Here is a tiny trained network, its code and every weight. The questions are about switching its units off for an input and a class, where a switched-off unit gives its printed mean instead of its output.

import numpy as np


def w(rows, s, z=0):
    codes = np.array(rows[::2]) - 128.0
    scale = np.full(codes.shape[1], s)
    scale[-1] = z or s
    return codes * scale


def f(y):
    return y / 2 * (1 + np.tanh(0.7978845608 * (y + 0.044715 * y**3)))


def log_softmax(a):
    a = a - a.max(-1, keepdims=True)
    return a - np.log(np.exp(a).sum(-1, keepdims=True))


def net(x, mask):
    res = np.array(x, float).reshape(1, 8) / 4 @ E
    y = f(res @ A[0][:, :-1].T + A[0][:, -1])
    res = res + np.where(mask, y, B[0][:, -1]) @ B[0][:, :-1]
    return log_softmax(res[-1] @ U[:, :-1].T + U[:, -1])


A, B = {}, {}
E = w([
[100,145,102,99],'x0',
[177,148,167,177],'x1',
[164,3,49,137],'x2',
[239,167,68,235],'x3',
[80,56,8,139],'x4',
[62,42,162,92],'x5',
[89,105,192,193],'x6',
[33,135,114,203],'x7',
],0.0058)
A[0] = w([
[132,156,44,199,127],'N1',
[104,133,129,130,253],'N2',
[137,58,171,131,118],'N3',
[132,225,175,55,109],'N4',
[140,186,162,175,128],'N5',
[3,83,94,105,161],'N6',
[84,45,203,176,105],'N7',
[102,211,210,78,64],'N8',
[145,162,53,129,74],'N9',
[112,121,118,152,164],'N10',
[20,138,110,171,91],'N11',
[167,79,150,47,169],'N12',
],0.013,0.0066)
B[0] = w([
[189,77,134,173,196],'N1',
[95,4,182,187,200],'N2',
[105,207,113,85,158],'N3',
[196,79,239,156,201],'N4',
[83,112,109,157,183],'N5',
[49,89,144,69,255],'N6',
[96,161,146,178,191],'N7',
[155,154,173,134,195],'N8',
[158,181,118,177,153],'N9',
[139,76,161,153,152],'N10',
[169,96,175,58,179],'N11',
[151,130,131,51,194],'N12',
],0.025,0.0096)
U = w([
[74,171,254,187,114],'0',
[132,95,91,229,103],'1',
[219,75,82,170,152],'2',
[73,191,34,175,2],'3',
[157,158,56,67,168],'4',
[79,114,141,229,142],'5',
[77,60,133,80,173],'6',
],0.008,0.0078)

Each question gives the input, the list of numbers given to net, and the class t.
The units are the neurons (one row each of A and B). Each row of codes is followed by its name. A weight is (code - 128) times the scale printed after its matrix; where a second scale follows, it is the last column's (A, B and U).
mask holds one flag per neuron, in row order. A switched-off neuron (its flag False) gives its mean, the last column of its row in B, instead of its output. The means were averaged over made-up inputs and are rounded, as every weight is.
A unit's drop is (log p(t) with every unit on - log p(t) with that unit switched off) / (log p(t) with every unit on - log p(t) with every unit switched off).
The circuit of an input: a set's keep is (log p(t) with only the set's units on - log p(t) with every unit switched off) / (log p(t) with every unit on - log p(t) with every unit switched off). Starting from all 12 units, units are removed one at a time, each time the one whose removal leaves the highest keep (on an exact tie, the one counted first), for as long as the keep stays at least 0.8.
circuit, biggest first: the units of the circuit, biggest drop first
most important unit: the unit with the biggest drop
top k neurons: the k neurons with the biggest drops, biggest first
drop of u: that unit's drop, to one decimal
input [-7,1,8,8,5,0,-4,6], class 2: circuit, biggest first -> N1
input [0,-4,-3,4,2,5,4,4], class 6: circuit, biggest first -> N11, N4
input [6,2,-2,7,3,7,7,-1], class 5: circuit, biggest first -> N12, N4, N6
input [0,3,-5,-2,8,-8,1,-3], class 1: top 3 neurons -> N12, N11, N6
input [-4,8,-1,7,6,1,-1,-2], class 2: top 4 neurons -> N1, N7, N6, N2
input [8,6,0,7,1,-2,3,5], class 1: top 3 neurons -> N5, N12, N4
input [7,0,0,-1,0,-7,8,4], class 6: top 2 neurons -> N11, N4
input [2,-4,-5,8,-4,-7,3,6], class 2: top 3 neurons -> N1, N6, N7
input [3,-5,5,-2,-5,-7,5,-4], class 4: top 2 neurons -> N6, N1
input [-4,-4,-1,-1,5,-4,1,-4], class 1: circuit, biggest first -> N6, N11
input [-3,-3,0,5,7,0,8,-5], class 2: top 4 neurons -> N6, N1, N5, N7
input [2,7,-3,7,-8,-6,-5,6], class 5: top 2 neurons -> N5, N1
input [0,-7,0,0,5,-7,7,5], class 6: top 2 neurons -> N6, N11
input [-6,-3,0,8,-3,1,5,-6], class 2: most important unit -> N6
input [4,5,5,3,2,2,5,-5], class 2: top 2 neurons -> N6, N5
input [5,-1,-7,-6,2,0,-7,-7], class 0: top 2 neurons -> N4, N8
input [-3,6,-3,8,1,2,7,5], class 1: top 2 neurons -> N1, N6
input [6,4,1,-1,-3,0,0,1], class 5: drop of N1 -> -0.1
input [4,-8,3,4,8,-4,-3,-3], class 2: drop of N7 -> 0.1
input [2,-2,7,8,1,-3,6,5], class 2: circuit, biggest first -> N1
input [-6,-2,7,3,-5,5,3,-6], class 4: drop of N10 -> 0.0
